Below is a small trained network, with its code and all its weights. Each question gives an input and a target symbol and asks what happens when units are switched off, that is, made to give their printed mean instead of their output.

import numpy as np


def w(rows, s, z=0):
    codes = np.array(rows[::2]) - 128.0
    scale = np.full(codes.shape[1], s)
    scale[-1] = z or s
    return codes * scale


def norm(h):
    return h / np.sqrt((h * h).mean(-1, keepdims=True) + 1e-5)


def f(y):
    return np.maximum(y, 0)


def softmax(a):
    e = np.exp(a - a.max(-1, keepdims=True))
    return e / e.sum(-1, keepdims=True)


def log_softmax(a):
    a = a - a.max(-1, keepdims=True)
    return a - np.log(np.exp(a).sum(-1, keepdims=True))


def net(x, mask):
    ids = ['ΔΘΩεηφψ'.index(c) for c in x.split()]
    T = len(ids)
    res = E[ids] + P[:T]
    u = 0
    for l in range(2):
        r = norm(res)
        for j in range(2):
            rows = slice(2 * j, 2 * j + 2)
            q, k, v = (r @ M[l][rows].T for M in (Q, K, V))
            z = softmax(np.where(np.tri(T) > 0, q @ k.T / 2**0.5, -1e9)) @ v
            o = O[l][rows]
            res = res + np.where(mask[u + j], z, o[:, -1]) @ o[:, :-1]
        u += 2
        y = f(norm(res) @ A[l][:, :-1].T + A[l][:, -1])
        res = res + np.where(mask[u : u + 4], y, B[l][:, -1]) @ B[l][:, :-1]
        u += 4
    return log_softmax(norm(res)[-1] @ U[:, :-1].T + U[:, -1])


Q, K, V, O, A, B = {}, {}, {}, {}, {}, {}
E = w([
[243,84,134,172,170,170,101,143],'Δ',
[147,140,136,165,130,121,90,184],'Θ',
[111,144,143,202,60,191,77,120],'Ω',
[148,161,183,154,100,174,169,140],'ε',
[112,103,123,149,150,164,145,145],'η',
[124,184,139,57,148,148,154,131],'φ',
[185,107,150,128,99,170,251,89],'ψ',
],0.023)
P = w([
[182,98,75,37,168,128,204,50],'0',
[164,146,222,43,73,67,141,90],'1',
[184,198,129,110,226,193,122,147],'2',
[136,152,155,97,97,42,135,87],'3',
[166,254,131,146,221,170,111,231],'4',
[116,105,139,89,102,6,137,99],'5',
],0.0094)
Q[0] = w([
[81,159,176,123,167,28,98,42],'0.h0',
[156,191,197,128,51,81,106,121],'0.h0',
[169,152,141,124,182,183,103,94],'0.h1',
[124,176,172,157,163,207,110,254],'0.h1',
],0.0093)
K[0] = w([
[209,183,154,1,70,34,102,66],'0.h0',
[129,168,240,108,113,126,69,112],'0.h0',
[104,165,79,191,218,163,105,190],'0.h1',
[22,211,164,106,128,124,139,222],'0.h1',
],0.0072)
V[0] = w([
[138,108,1,100,77,187,97,139],'0.h0',
[71,190,134,84,117,88,110,102],'0.h0',
[170,138,89,196,148,134,130,158],'0.h1',
[197,197,216,31,78,102,74,115],'0.h1',
],0.0082)
O[0] = w([
[28,91,219,232,211,87,85,128,70],'0.h0',
[254,102,103,131,113,238,113,179,2],'0.h0',
[173,129,225,122,103,126,55,101,154],'0.h1',
[36,74,109,165,178,37,166,173,123],'0.h1',
],0.0065,0.0043)
A[0] = w([
[142,118,166,170,101,135,59,135,43],'0.n0',
[27,97,103,115,178,80,141,109,6],'0.n1',
[130,129,127,96,1,77,94,161,6],'0.n2',
[78,193,93,77,148,113,123,144,185],'0.n3',
],0.0091,0.0019)
B[0] = w([
[40,36,211,116,130,115,173,123,176],'0.n0',
[131,127,97,135,249,117,222,85,254],'0.n1',
[132,94,57,111,147,114,173,254,167],'0.n2',
[14,92,58,136,201,125,74,93,249],'0.n3',
],0.0093,0.0042)
Q[1] = w([
[154,53,142,125,135,73,140,52],'1.h0',
[64,120,98,87,67,64,156,108],'1.h0',
[106,2,55,50,47,3,162,9],'1.h1',
[92,161,62,162,183,120,124,143],'1.h1',
],0.008)
K[1] = w([
[162,26,98,142,96,107,159,70],'1.h0',
[119,134,132,21,105,120,157,71],'1.h0',
[40,50,90,2,194,90,199,54],'1.h1',
[89,142,153,213,95,69,121,196],'1.h1',
],0.007)
V[1] = w([
[182,152,140,66,96,90,155,157],'1.h0',
[83,132,79,107,121,19,116,88],'1.h0',
[3,125,122,145,107,132,63,143],'1.h1',
[237,10,157,172,145,188,99,159],'1.h1',
],0.0068)
O[1] = w([
[73,228,238,139,140,128,76,65,82],'1.h0',
[163,148,163,119,183,178,97,118,5],'1.h0',
[134,149,187,55,125,97,200,1,14],'1.h1',
[163,153,56,73,93,25,164,169,48],'1.h1',
],0.0092,0.0027)
A[1] = w([
[188,177,45,85,232,122,152,135,160],'1.n0',
[71,126,125,100,2,111,134,24,149],'1.n1',
[139,202,181,124,188,128,125,147,5],'1.n2',
[133,124,87,41,110,217,89,130,172],'1.n3',
],0.0089,0.0026)
B[1] = w([
[126,237,109,130,180,124,48,121,254],'1.n0',
[117,172,128,247,37,67,116,23,147],'1.n1',
[176,87,158,135,86,123,23,198,147],'1.n2',
[254,180,165,106,43,187,8,65,190],'1.n3',
],0.0083,0.0091)
U = w([
[162,108,42,147,158,62,118,205,1],'Δ',
[156,65,203,122,177,84,90,144,119],'Θ',
[109,164,165,123,86,76,171,63,142],'Ω',
[71,103,117,205,101,182,108,182,75],'ε',
[160,177,121,112,109,153,60,106,152],'η',
[73,117,73,115,221,141,148,112,102],'φ',
[174,141,121,67,138,164,247,202,99],'ψ',
],0.011,0.0021)

Each question gives the input, a string of symbols that net reads in full, and the target symbol t.
The units are the heads (2 rows each of Q, K, V and O) and the neurons (one row each of A and B). Each row of codes is followed by its name. A weight is (code - 128) times the scale printed after its matrix; where a second scale follows, it is the last column's (O, A, B and U).
mask holds one flag per unit, layer by layer, with each layer's heads first. A switched-off unit (its flag False) gives its mean, the last column of its rows in O or B, instead of its output. The means were averaged over made-up inputs and are rounded, as every weight is.
A unit's drop is (log p(t) with every unit on - log p(t) with that unit switched off) / (log p(t) with every unit on - log p(t) with every unit switched off).
The circuit of an input: a set's keep is (log p(t) with only the set's units on - log p(t) with every unit switched off) / (log p(t) with every unit on - log p(t) with every unit switched off). Starting from all 12 units, units are removed one at a time, each time the one whose removal leaves the highest keep (on an exact tie, the one counted first), for as long as the keep stays at least 0.8.
units of the circuit, in order: the units of the circuit, biggest drop first
unit that matters most: the unit with the biggest drop
k most important neurons: the k neurons with the biggest drops, biggest first
top k neurons in layer l: the k neurons of layer l with the biggest drops, biggest first
heads that matter: for each layer, one digit per head in row order, 1 if its drop is at least 0.15 and else 0, layers parted by /
drop of u: that unit's drop, to one decimal
input Δ η η ε η, target ε: unit that matters most -> 0.n0
input η η ψ ψ ε, target ε: 2 most important neurons -> [1.n0, 1.n3]
input η Δ η, target Δ: 3 most important neurons -> [0.n3, 1.n3, 0.n1]
input η φ Ω, target Ω: heads that matter -> 00 / 01
input ε ψ η η ψ, target η: heads that matter -> 11 / 00
input φ η η Ω, target ε: units of the circuit, in order -> [0.n0, 0.n2]
input η η φ Ω η φ, target η: units of the circuit, in order -> [0.h0, 1.n3]
input φ ε η ε, target ψ: units of the circuit, in order -> [0.n2, 0.h0]
input η ε η, target ε: 2 most important neurons -> [0.n0, 1.n0]
input ψ ψ φ Δ φ ε, target ψ: heads that matter -> 10 / 00
input η Ω φ η η, target η: units of the circuit, in order -> [0.h1, 0.n1]
input η η Δ φ η, target Δ: heads that matter -> 01 / 11
input φ η Δ η Θ, target Θ: heads that matter -> 01 / 01
input η ψ η, target ψ: top 3 neurons in layer 0 -> [0.n0, 0.n3, 0.n1]
input η φ ε, target ε: top 2 neurons in layer 1 -> [1.n2, 1.n0]
input η Δ η ψ η, target ψ: 3 most important neurons -> [0.n0, 0.n1, 1.n0]
input Δ φ Θ, target Θ: top neuron in layer 0 -> [0.n0]
input Δ η Ω φ η, target Ω: 4 most important neurons -> [0.n1, 0.n0, 1.n1, 0.n3]
input η η η Θ η, target Θ: 2 most important neurons -> [0.n0, 1.n2]
input Θ η η Ω η, target Ω: top 3 neurons in layer 1 -> [1.n0, 1.n3, 1.n1]
input φ ψ η Θ Δ, target Δ: 2 most important neurons -> [1.n3, 0.n0]
input ψ η φ η η, target η: 2 most important neurons -> [1.n3, 0.n1]
input η ψ η η ψ, target η: most important neuron -> [0.n0]
input φ η Δ, target Δ: drop of 1.h1 -> 0.5
input η η Ω, target Ω: drop of 1.h1 -> 1.0
input η Θ η, target Θ: drop of 1.n2 -> 0.3
input Δ ε ψ ψ ψ φ, target η: drop of 0.h0 -> 2.3
